Below is a small trained network, with its code and all its weights. Each question gives an input and a class and asks what happens when units are switched off, that is, made to give their printed mean instead of their output.

import numpy as np


def w(rows, s, z=0):
    codes = np.array(rows[::2]) - 128.0
    scale = np.full(codes.shape[1], s)
    scale[-1] = z or s
    return codes * scale


def f(y):
    return np.maximum(y, 0)


def log_softmax(a):
    a = a - a.max(-1, keepdims=True)
    return a - np.log(np.exp(a).sum(-1, keepdims=True))


def net(x, mask):
    res = np.array(x, float).reshape(1, 6) / 4 @ E
    y = f(res @ A[0][:, :-1].T + A[0][:, -1])
    res = res + np.where(mask, y, B[0][:, -1]) @ B[0][:, :-1]
    return log_softmax(res[-1] @ U[:, :-1].T + U[:, -1])


A, B = {}, {}
E = w([
[82,128,124,154,101,119,152,121,197],'x0',
[111,77,71,160,145,116,48,89,143],'x1',
[146,167,105,210,245,180,182,108,146],'x2',
[191,58,181,142,129,146,143,202,164],'x3',
[102,126,111,139,102,142,138,119,167],'x4',
[161,134,85,112,142,140,122,143,115],'x5',
],0.012)
A[0] = w([
[102,68,68,153,188,132,22,70,201,34],'N1',
[2,206,63,129,106,142,164,78,121,237],'N2',
[140,223,200,92,85,76,243,101,204,64],'N3',
[93,180,85,110,120,122,140,53,154,62],'N4',
[149,75,122,169,114,209,146,194,200,105],'N5',
[162,144,136,163,122,169,165,83,126,4],'N6',
[105,168,90,89,178,115,153,106,67,173],'N7',
[138,206,119,82,101,223,208,194,94,80],'N8',
[83,188,105,132,138,105,83,94,88,64],'N9',
[139,159,116,211,230,173,167,104,128,44],'N10',
[163,189,136,217,211,124,156,106,142,17],'N11',
],0.0076,0.004)
B[0] = w([
[201,103,105,115,167,113,95,46,142,213],'N1',
[201,86,175,172,94,139,165,162,124,255],'N2',
[160,145,175,107,196,168,114,50,141,220],'N3',
[83,71,145,120,142,128,187,122,107,180],'N4',
[163,110,95,145,157,168,193,178,72,206],'N5',
[125,148,1,69,100,128,114,127,127,151],'N6',
[132,91,155,166,144,135,140,160,83,203],'N7',
[177,112,123,152,195,96,98,28,177,213],'N8',
[161,130,94,131,111,123,168,146,126,180],'N9',
[164,180,115,89,55,111,124,107,135,247],'N10',
[111,176,101,91,59,143,150,166,157,223],'N11',
],0.01,0.0093)
U = w([
[148,118,131,100,189,121,76,28,150,62],'0',
[119,179,107,10,2,117,109,139,160,94],'1',
[135,64,127,171,141,169,176,178,50,18],'2',
[137,123,135,138,145,120,114,132,111,253],'3',
[127,121,131,137,135,160,110,115,103,255],'4',
[146,143,150,175,108,158,76,121,116,207],'5',
[22,181,102,99,163,113,92,139,153,47],'6',
],0.0091,0.0051)

Each question gives the input, the list of numbers given to net, and the class t.
The units are the neurons (one row each of A and B). Each row of codes is followed by its name. A weight is (code - 128) times the scale printed after its matrix; where a second scale follows, it is the last column's (A, B and U).
mask holds one flag per neuron, in row order. A switched-off neuron (its flag False) gives its mean, the last column of its row in B, instead of its output. The means were averaged over made-up inputs and are rounded, as every weight is.
A unit's drop is (log p(t) with every unit on - log p(t) with that unit switched off) / (log p(t) with every unit on - log p(t) with every unit switched off).
The circuit of an input: a set's keep is (log p(t) with only the set's units on - log p(t) with every unit switched off) / (log p(t) with every unit on - log p(t) with every unit switched off). Starting from all 11 units, units are removed one at a time, each time the one whose removal leaves the highest keep (on an exact tie, the one counted first), for as long as the keep stays at least 0.8.
circuit, biggest first: the units of the circuit, biggest drop first
most important unit: the unit with the biggest drop
top k neurons: the k neurons with the biggest drops, biggest first
drop of u: that unit's drop, to one decimal
input [3,-8,-2,-2,2,-5], class 0: circuit, biggest first : N3
input [1,-3,7,-3,-5,7], class 1: circuit, biggest first : N10, N11
input [4,-6,6,-8,7,-3], class 2: top 3 neurons : N2, N4, N7
input [1,3,-2,5,1,-2], class 2: top 2 neurons : N5, N10
input [-1,2,8,-4,2,-6], class 1: top 2 neurons : N10, N11
input [-3,-8,-7,-1,0,-5], class 0: circuit, biggest first : N3, N8
input [5,3,3,-7,4,4], class 2: circuit, biggest first : N2, N4
input [5,-1,-5,5,6,-5], class 3: top 4 neurons : N10, N11, N5, N3
input [7,4,-6,-8,-2,-3], class 2: top 3 neurons : N2, N4, N10
input [7,-4,-6,-3,-2,4], class 4: circuit, biggest first : N10, N11
input [-1,8,-7,4,1,-2], class 0: top 2 neurons : N1, N11
input [3,-7,-2,-1,1,5], class 0: top 2 neurons : N8, N3
input [4,-7,2,-7,-1,-7], class 0: top 3 neurons : N3, N8, N5
input [-5,-7,-7,7,3,-8], class 5: top neuron : N1
input [1,-8,-7,0,-6,7], class 0: circuit, biggest first : N8, N3
input [7,-7,-5,7,-7,2], class 0: circuit, biggest first : N3, N8
input [5,-5,-6,1,-8,5], class 3: top 4 neurons : N10, N11, N1, N6
input [5,-5,-3,8,3,2], class 2: top 3 neurons : N5, N10, N1
input [1,-5,5,4,-3,-5], class 0: top 3 neurons : N3, N8, N2
input [-4,-3,-1,-8,-6,7], class 2: most important unit : N7
input [-1,-8,6,0,-6,4], class 0: top 2 neurons : N8, N3
input [5,8,-6,-4,7,7], class 0: top 2 neurons : N1, N11
input [5,3,8,-3,8,3], class 1: top 2 neurons : N10, N11
input [2,-3,7,7,0,-7], class 1: drop of N10 : 0.5
input [-6,5,7,5,-3,-4], class 1: drop of N10 : 0.4
input [0,-2,8,-6,4,4], class 1: drop of N2 : 0.0
input [4,-3,-2,-8,0,7], class 2: drop of N2 : 0.2
input [5,2,1,5,-4,-5], class 2: circuit, biggest first : N5
